Here is a tiny trained network, its code and every weight. The questions are about switching its units off for an input and a target symbol, where a switched-off unit gives its printed mean instead of its output.

import numpy as np


def w(rows, s, z=0):
    codes = np.array(rows[::2]) - 128.0
    scale = np.full(codes.shape[1], s)
    scale[-1] = z or s
    return codes * scale


def norm(h):
    return h / np.sqrt((h * h).mean(-1, keepdims=True) + 1e-5)


def f(y):
    return y / 2 * (1 + np.tanh(0.7978845608 * (y + 0.044715 * y**3)))


def softmax(a):
    e = np.exp(a - a.max(-1, keepdims=True))
    return e / e.sum(-1, keepdims=True)


def log_softmax(a):
    a = a - a.max(-1, keepdims=True)
    return a - np.log(np.exp(a).sum(-1, keepdims=True))


def net(x, mask):
    ids = ['ΘΦΩαγδεζηλμπτ'.index(c) for c in x.split()]
    T = len(ids)
    res = E[ids] + P[:T]
    r = norm(res)
    for j in range(3):
        rows = slice(3 * j, 3 * j + 3)
        q, k, v = (r @ M[0][rows].T for M in (Q, K, V))
        z = softmax(np.where(np.tri(T) > 0, q @ k.T / 3**0.5, -1e9)) @ v
        o = O[0][rows]
        res = res + np.where(mask[j], z, o[:, -1]) @ o[:, :-1]
    y = f(norm(res) @ A[0][:, :-1].T + A[0][:, -1])
    res = res + np.where(mask[3:27], y, B[0][:, -1]) @ B[0][:, :-1]
    return log_softmax(norm(res)[-1] @ U[:, :-1].T + U[:, -1])


Q, K, V, O, A, B = {}, {}, {}, {}, {}, {}
E = w([
[120,93,250],'Θ',
[114,151,142],'Φ',
[144,154,182],'Ω',
[138,153,176],'α',
[96,142,95],'γ',
[119,84,87],'δ',
[136,126,142],'ε',
[167,100,143],'ζ',
[153,187,104],'η',
[154,178,114],'λ',
[150,120,108],'μ',
[112,118,137],'π',
[137,126,151],'τ',
],0.024)
P = w([
[92,75,3],'0',
[131,188,167],'1',
[124,190,154],'2',
[118,186,139],'3',
[116,187,135],'4',
[102,197,134],'5',
[106,185,131],'6',
],0.004)
Q[0] = w([
[39,46,131],'H0',
[187,196,157],'H0',
[183,122,154],'H0',
[159,93,113],'H1',
[113,254,222],'H1',
[146,202,132],'H1',
[123,159,173],'H2',
[63,158,88],'H2',
[217,153,158],'H2',
],0.014)
K[0] = w([
[15,193,140],'H0',
[212,51,155],'H0',
[157,119,170],'H0',
[168,118,146],'H1',
[23,190,126],'H1',
[92,247,62],'H1',
[105,136,51],'H2',
[162,29,118],'H2',
[138,234,74],'H2',
],0.011)
V[0] = w([
[12,180,138],'H0',
[127,170,47],'H0',
[186,206,100],'H0',
[165,111,153],'H1',
[50,45,172],'H1',
[26,81,152],'H1',
[169,131,162],'H2',
[212,75,118],'H2',
[121,75,172],'H2',
],0.011)
O[0] = w([
[58,211,150,62],'H0',
[164,168,110,3],'H0',
[159,129,27,123],'H0',
[135,125,161,116],'H1',
[67,94,135,109],'H1',
[2,102,86,142],'H1',
[114,116,154,161],'H2',
[200,84,157,69],'H2',
[126,106,210,112],'H2',
],0.0096,0.0044)
A[0] = w([
[167,95,108,115],'N0',
[109,40,30,102],'N1',
[222,2,80,134],'N2',
[194,88,109,113],'N3',
[151,119,156,60],'N4',
[99,89,153,82],'N5',
[95,134,65,255],'N6',
[65,80,95,92],'N7',
[107,154,133,105],'N8',
[135,132,139,50],'N9',
[127,156,141,93],'N10',
[74,180,97,169],'N11',
[195,24,166,219],'N12',
[109,222,52,198],'N13',
[174,151,80,144],'N14',
[129,90,157,89],'N15',
[148,140,124,99],'N16',
[242,134,71,140],'N17',
[99,126,108,67],'N18',
[172,47,152,212],'N19',
[146,143,84,67],'N20',
[127,152,127,129],'N21',
[135,123,122,27],'N22',
[126,92,141,73],'N23',
],0.0092,0.0046)
B[0] = w([
[146,140,93,135],'N0',
[115,159,64,144],'N1',
[78,142,14,214],'N2',
[145,144,64,156],'N3',
[122,124,143,120],'N4',
[127,109,113,130],'N5',
[161,236,101,200],'N6',
[137,152,89,146],'N7',
[144,164,115,130],'N8',
[128,121,151,108],'N9',
[114,131,145,122],'N10',
[123,228,113,185],'N11',
[95,133,53,254],'N12',
[151,254,76,199],'N13',
[164,165,108,143],'N14',
[125,85,132,130],'N15',
[140,139,122,120],'N16',
[203,182,55,192],'N17',
[135,130,151,116],'N18',
[88,118,65,217],'N19',
[167,128,162,112],'N20',
[118,148,124,131],'N21',
[157,115,167,102],'N22',
[133,103,143,118],'N23',
],0.0061,0.0058)
U = w([
[125,86,155,254],'Θ',
[83,182,82,93],'Φ',
[230,125,229,146],'Ω',
[148,157,170,92],'α',
[118,194,100,146],'γ',
[75,110,52,5],'δ',
[138,107,107,97],'ε',
[190,38,69,153],'ζ',
[233,187,112,90],'η',
[201,169,117,152],'λ',
[204,123,78,112],'μ',
[1,132,132,88],'π',
[109,25,132,183],'τ',
],0.016,0.0073)

Each question gives the input, a string of symbols that net reads in full, and the target symbol t.
The units are the heads (3 rows each of Q, K, V and O) and the neurons (one row each of A and B). Each row of codes is followed by its name. A weight is (code - 128) times the scale printed after its matrix; where a second scale follows, it is the last column's (O, A, B and U).
mask holds one flag per unit, heads first, then neurons. A switched-off unit (its flag False) gives its mean, the last column of its rows in O or B, instead of its output. The means were averaged over made-up inputs and are rounded, as every weight is.
A unit's drop is (log p(t) with every unit on - log p(t) with that unit switched off) / (log p(t) with every unit on - log p(t) with every unit switched off).
The circuit of an input: a set's keep is (log p(t) with only the set's units on - log p(t) with every unit switched off) / (log p(t) with every unit on - log p(t) with every unit switched off). Starting from the 12 units with the biggest drops (on a tie, the unit counted first), units are removed one at a time, each time the one whose removal leaves the highest keep (on an exact tie, the one counted first), for as long as the keep stays at least 0.8.
circuit, biggest first: the units of the circuit, biggest drop first
which heads matter: for each layer, one digit per head in row order, 1 if its drop is at least 0.15 and else 0, layers parted by /
drop when u is switched off: that unit's drop, to one decimal
input ζ Ω δ τ τ, target ζ: circuit, biggest first => H0
input δ δ ζ δ, target ζ: which heads matter => 011
input Ω τ Ω ε τ, target τ: which heads matter => 001
input Θ δ Ω Φ Θ τ τ, target π: which heads matter => 100
input η τ α, target η: which heads matter => 010
input Ω π τ, target π: which heads matter => 010
input π δ Ω Ω Ω, target π: which heads matter => 010
input τ τ ζ Φ, target τ: which heads matter => 001
input Ω α τ Ω τ ζ, target ζ: which heads matter => 010
input τ π Φ, target τ: which heads matter => 100
input Ω Ω π, target π: which heads matter => 010
input Θ τ Φ, target π: circuit, biggest first => H0, H2
input Ω δ τ, target τ: which heads matter => 000
input Ω τ ε π δ, target π: circuit, biggest first => H0
input Ω γ π μ π Ω π, target π: drop when H1 is switched off => 0.6
input τ Φ τ τ τ ζ Ω, target τ: drop when N0 is switched off => 0.0
input Ω Φ Ω δ, target γ: drop when N6 is switched off => 0.1
input Θ τ Ω Ω Ω ε, target Θ: drop when H0 is switched off => 0.4
